Below are the code and all the weights of a small trained network. Each question names an input and a class and asks about switching units off, where a switched-off unit gives its printed mean instead of its output.

import numpy as np


def w(rows, s, z=0):
    codes = np.array(rows[::2]) - 128.0
    scale = np.full(codes.shape[1], s)
    scale[-1] = z or s
    return codes * scale


def f(y):
    return y / 2 * (1 + np.tanh(0.7978845608 * (y + 0.044715 * y**3)))


def log_softmax(a):
    a = a - a.max(-1, keepdims=True)
    return a - np.log(np.exp(a).sum(-1, keepdims=True))


def net(x, mask):
    res = np.array(x, float).reshape(1, 3) / 4 @ E
    y = f(res @ A[0][:, :-1].T + A[0][:, -1])
    res = res + np.where(mask, y, B[0][:, -1]) @ B[0][:, :-1]
    return log_softmax(res[-1] @ U[:, :-1].T + U[:, -1])


A, B = {}, {}
E = w([
[114,29,47,185,144,180],'x0',
[139,113,44,51,15,148],'x1',
[2,146,201,110,94,182],'x2',
],0.0099)
A[0] = w([
[189,155,159,238,230,140,55],'neuron 0',
[202,147,107,136,161,134,159],'neuron 1',
[143,166,117,186,181,107,60],'neuron 2',
[132,184,185,100,66,2,124],'neuron 3',
[82,51,92,243,152,174,131],'neuron 4',
[141,109,78,30,77,185,120],'neuron 5',
[165,123,117,153,124,71,47],'neuron 6',
[121,157,99,181,200,211,33],'neuron 7',
[117,133,177,252,134,92,121],'neuron 8',
[102,167,110,159,208,150,140],'neuron 9',
[109,43,108,210,104,159,86],'neuron 10',
[155,224,182,69,159,64,107],'neuron 11',
[54,151,124,115,129,178,77],'neuron 12',
[219,223,76,123,159,51,95],'neuron 13',
[39,149,181,158,209,61,210],'neuron 14',
[92,86,169,179,160,41,85],'neuron 15',
[133,60,76,125,145,201,22],'neuron 16',
[129,147,206,147,65,139,19],'neuron 17',
[205,150,93,94,72,184,68],'neuron 18',
[174,159,69,127,151,135,40],'neuron 19',
[26,194,78,150,139,118,86],'neuron 20',
[195,108,50,197,132,65,97],'neuron 21',
[10,138,119,113,178,162,54],'neuron 22',
[242,146,76,144,130,97,104],'neuron 23',
[55,113,182,127,96,174,253],'neuron 24',
[153,92,249,184,173,143,108],'neuron 25',
[31,162,164,67,134,152,118],'neuron 26',
[132,39,129,184,118,142,76],'neuron 27',
[73,84,158,103,140,156,3],'neuron 28',
],0.0091,0.0048)
B[0] = w([
[99,167,132,77,62,160,242],'neuron 0',
[164,115,159,196,136,191,192],'neuron 1',
[150,162,154,22,103,201,166],'neuron 2',
[32,88,84,143,217,2,236],'neuron 3',
[104,94,108,143,201,61,235],'neuron 4',
[187,228,27,60,70,108,232],'neuron 5',
[42,238,217,147,193,189,145],'neuron 6',
[37,176,100,87,139,113,153],'neuron 7',
[156,182,79,76,15,122,202],'neuron 8',
[149,153,54,76,47,74,177],'neuron 9',
[63,128,92,115,229,53,192],'neuron 10',
[29,108,104,160,209,20,240],'neuron 11',
[107,124,175,135,129,204,172],'neuron 12',
[112,95,183,150,166,186,237],'neuron 13',
[205,118,112,97,96,105,255],'neuron 14',
[161,183,130,14,73,118,175],'neuron 15',
[22,170,120,86,175,87,171],'neuron 16',
[68,179,164,93,208,153,148],'neuron 17',
[98,177,154,60,83,149,184],'neuron 18',
[7,168,206,88,103,187,148],'neuron 19',
[121,156,146,156,146,211,152],'neuron 20',
[126,125,173,153,125,180,221],'neuron 21',
[67,176,166,182,130,187,184],'neuron 22',
[137,153,173,175,117,219,228],'neuron 23',
[192,80,178,173,98,140,253],'neuron 24',
[136,152,85,80,50,136,217],'neuron 25',
[91,101,147,195,126,182,221],'neuron 26',
[44,118,93,154,228,115,168],'neuron 27',
[2,233,129,126,189,225,142],'neuron 28',
],0.0064,0.008)
U = w([
[107,222,59,33,5,132,74],'0',
[54,144,93,145,231,47,64],'1',
[99,168,223,192,135,249,71],'2',
[176,83,103,198,63,76,254],'3',
],0.011,0.0082)

Each question gives the input, the list of numbers given to net, and the class t.
The units are the neurons (one row each of A and B). Each row of codes is followed by its name. A weight is (code - 128) times the scale printed after its matrix; where a second scale follows, it is the last column's (A, B and U).
mask holds one flag per neuron, in row order. A switched-off neuron (its flag False) gives its mean, the last column of its row in B, instead of its output. The means were averaged over made-up inputs and are rounded, as every weight is.
A unit's drop is (log p(t) with every unit on - log p(t) with that unit switched off) / (log p(t) with every unit on - log p(t) with every unit switched off).
The circuit of an input: a set's keep is (log p(t) with only the set's units on - log p(t) with every unit switched off) / (log p(t) with every unit on - log p(t) with every unit switched off). Starting from the 12 units with the biggest drops (on a tie, the unit counted first), units are removed one at a time, each time the one whose removal leaves the highest keep (on an exact tie, the one counted first), for as long as the keep stays at least 0.8.
circuit, biggest first: the units of the circuit, biggest drop first
k most important neurons: the k neurons with the biggest drops, biggest first
drop when u is switched off: that unit's drop, to one decimal
input [-7,2,7], class 1: circuit, biggest first => (neuron 3)
input [5,-5,-2], class 0: circuit, biggest first => (neuron 0; neuron 8)
input [6,2,5], class 1: 2 most important neurons => (neuron 10; neuron 4)
input [-5,6,7], class 2: 2 most important neurons => (neuron 26; neuron 24)
input [-5,0,5], class 1: 2 most important neurons => (neuron 3; neuron 11)
input [6,-5,5], class 1: 2 most important neurons => (neuron 4; neuron 10)
input [7,-8,5], class 0: 2 most important neurons => (neuron 8; neuron 25)
input [3,-3,-4], class 2: 2 most important neurons => (neuron 3; neuron 5)
input [1,2,3], class 3: drop when neuron 13 is switched off => 0.2
input [2,0,-4], class 2: drop when neuron 3 is switched off => 0.1
input [7,-1,-6], class 1: drop when neuron 10 is switched off => 0.5
input [0,-1,-4], class 2: drop when neuron 23 is switched off => 0.0
